Here is a tiny trained network, its code and every weight. The questions are about switching its units off for an input and a class, where a switched-off unit gives its printed mean instead of its output.

import numpy as np


def w(rows, s, z=0):
    codes = np.array(rows[::2]) - 128.0
    scale = np.full(codes.shape[1], s)
    scale[-1] = z or s
    return codes * scale


def norm(h):
    return h / np.sqrt((h * h).mean(-1, keepdims=True) + 1e-5)


def f(y):
    return np.maximum(y, 0)


def log_softmax(a):
    a = a - a.max(-1, keepdims=True)
    return a - np.log(np.exp(a).sum(-1, keepdims=True))


def net(x, mask):
    res = np.array(x, float).reshape(1, 8) / 4 @ E
    u = 0
    for l in range(3):
        y = f(norm(res) @ A[l][:, :-1].T + A[l][:, -1])
        res = res + np.where(mask[u : u + 9], y, B[l][:, -1]) @ B[l][:, :-1]
        u += 9
    return log_softmax(norm(res)[-1] @ U[:, :-1].T + U[:, -1])


A, B = {}, {}
E = w([
[127,129,130,127,129,128,126],'x0',
[127,129,128,128,130,128,128],'x1',
[127,128,128,127,131,129,127],'x2',
[154,250,199,143,145,65,206],'x3',
[174,76,149,43,148,71,153],'x4',
[72,39,245,197,125,87,151],'x5',
[167,127,44,182,206,29,37],'x6',
[126,128,127,127,128,128,130],'x7',
],0.018)
A[0] = w([
[133,165,77,119,117,91,138,9],'L0N1',
[124,156,124,225,124,142,123,29],'L0N2',
[154,59,167,75,132,28,151,38],'L0N3',
[146,127,93,166,143,69,116,30],'L0N4',
[101,89,214,169,115,128,166,101],'L0N5',
[130,153,206,187,128,52,152,125],'L0N6',
[85,139,136,253,119,151,126,58],'L0N7',
[119,101,137,205,143,40,101,79],'L0N8',
[107,23,132,186,128,114,117,192],'L0N9',
],0.043,0.012)
B[0] = w([
[140,165,142,141,149,111,109,164],'L0N1',
[105,110,116,52,96,95,135,172],'L0N2',
[85,108,122,29,56,56,126,234],'L0N3',
[208,67,114,145,122,110,146,191],'L0N4',
[173,144,246,169,138,88,144,215],'L0N5',
[3,148,100,162,194,169,118,230],'L0N6',
[99,121,129,50,69,67,124,199],'L0N7',
[216,44,122,195,135,128,155,233],'L0N8',
[67,149,192,133,176,163,37,254],'L0N9',
],0.058,0.027)
A[1] = w([
[91,161,83,147,172,144,186,37],'L1N1',
[82,87,92,139,148,133,141,54],'L1N2',
[108,150,241,126,74,153,197,255],'L1N3',
[100,175,47,164,167,57,254,7],'L1N4',
[145,99,130,153,120,139,158,5],'L1N5',
[147,135,192,145,140,201,188,152],'L1N6',
[139,130,151,150,98,130,168,74],'L1N7',
[184,246,104,105,114,137,148,66],'L1N8',
[199,176,92,95,147,124,122,135],'L1N9',
],0.043,0.0044)
B[1] = w([
[150,187,167,154,106,209,156,153],'L1N1',
[178,146,109,83,139,127,29,169],'L1N2',
[199,22,20,141,121,140,102,254],'L1N3',
[200,177,174,77,75,252,49,171],'L1N4',
[117,101,101,135,162,107,105,142],'L1N5',
[155,80,71,130,178,117,132,160],'L1N6',
[121,110,82,132,150,124,84,136],'L1N7',
[102,198,145,189,120,25,165,193],'L1N8',
[98,144,154,161,175,61,132,182],'L1N9',
],0.042,0.023)
A[2] = w([
[133,182,101,140,167,89,132,101],'L2N1',
[131,72,142,115,119,144,34,236],'L2N2',
[108,149,158,118,150,210,87,78],'L2N3',
[100,199,114,195,131,86,134,4],'L2N4',
[138,123,124,152,31,170,154,48],'L2N5',
[193,32,57,145,162,196,156,143],'L2N6',
[89,101,71,1,14,83,161,77],'L2N7',
[82,174,54,71,131,103,168,167],'L2N8',
[10,120,105,113,200,221,51,216],'L2N9',
],0.036,0.0034)
B[2] = w([
[99,114,193,174,73,168,83,153],'L2N1',
[120,224,2,157,119,131,248,252],'L2N2',
[55,137,98,144,166,208,172,157],'L2N3',
[74,103,189,80,216,186,122,159],'L2N4',
[190,109,153,109,108,111,121,131],'L2N5',
[190,55,158,121,126,183,113,183],'L2N6',
[49,91,101,34,90,119,102,205],'L2N7',
[158,102,182,185,62,59,133,153],'L2N8',
[208,236,199,105,89,183,142,208],'L2N9',
],0.039,0.04)
U = w([
[67,135,237,195,184,43,94,83],'0',
[68,111,78,8,50,58,116,77],'1',
[231,28,59,162,145,128,120,161],'2',
[123,226,137,119,126,211,127,254],'3',
],0.018,0.00098)

Each question gives the input, the list of numbers given to net, and the class t.
The units are the neurons (one row each of A and B). Each row of codes is followed by its name. A weight is (code - 128) times the scale printed after its matrix; where a second scale follows, it is the last column's (A, B and U).
mask holds one flag per neuron, layer by layer. A switched-off neuron (its flag False) gives its mean, the last column of its row in B, instead of its output. The means were averaged over made-up inputs and are rounded, as every weight is.
A unit's drop is (log p(t) with every unit on - log p(t) with that unit switched off) / (log p(t) with every unit on - log p(t) with every unit switched off).
The circuit of an input: a set's keep is (log p(t) with only the set's units on - log p(t) with every unit switched off) / (log p(t) with every unit on - log p(t) with every unit switched off). Starting from the 12 units with the biggest drops (on a tie, the unit counted first), units are removed one at a time, each time the one whose removal leaves the highest keep (on an exact tie, the one counted first), for as long as the keep stays at least 0.8.
units of the circuit, in order: the units of the circuit, biggest drop first
k most important neurons: the k neurons with the biggest drops, biggest first
k most important neurons of layer l: the k neurons of layer l with the biggest drops, biggest first
input [-2,-4,8,7,-2,1,6,3], class 3: units of the circuit, in order => (L0N6)
input [5,-2,-7,4,7,7,-3,4], class 0: 2 most important neurons => (L0N6 L0N5)
input [-4,1,-3,8,-6,0,-3,-7], class 3: units of the circuit, in order => (L0N6 L2N9)
input [-7,4,-6,-1,-7,-7,8,-3], class 2: 3 most important neurons of layer 0 => (L0N4 L0N3 L0N6)
input [-3,-8,3,-1,-1,6,-4,4], class 0: 2 most important neurons => (L0N5 L0N9)
input [-7,-3,-7,-5,-6,-4,7,3], class 2: 3 most important neurons of layer 0 => (L0N3 L0N6 L0N4)
input [-7,-5,6,2,5,6,5,-6], class 0: 2 most important neurons of layer 0 => (L0N6 L0N9)
input [3,3,-7,-7,7,8,-8,6], class 0: 3 most important neurons => (L0N9 L0N5 L0N8)
input [-7,5,1,-4,1,-2,3,-4], class 3: 2 most important neurons of layer 0 => (L0N5 L0N8)
input [-4,-5,6,0,1,2,3,4], class 2: 2 most important neurons => (L0N8 L0N4)
input [5,4,1,-4,5,3,-8,6], class 2: 2 most important neurons => (L1N3 L0N5)
input [5,4,6,-8,-7,8,-6,-1], class 0: 4 most important neurons of layer 0 => (L0N9 L0N5 L0N3 L0N6)
input [0,0,5,-1,-1,-6,5,4], class 0: 3 most important neurons => (L0N6 L0N8 L0N9)
input [-4,4,-8,7,2,6,7,3], class 2: units of the circuit, in order => (L0N8)
input [0,-6,-8,-3,-3,1,-4,3], class 2: 2 most important neurons => (L1N3 L0N3)
input [2,7,6,7,-3,7,-4,-4], class 0: 3 most important neurons of layer 0 => (L0N6 L0N5 L0N7)
input [-1,6,-1,-5,6,6,5,8], class 0: 3 most important neurons of layer 0 => (L0N9 L0N7 L0N8)
input [2,6,0,-2,2,-7,-6,1], class 0: 3 most important neurons of layer 0 => (L0N5 L0N3 L0N8)
input [-2,5,-1,-7,0,-6,-6,3], class 3: 2 most important neurons => (L0N5 L0N3)
input [7,3,-7,-6,2,7,-3,-5], class 0: units of the circuit, in order => (L0N5)
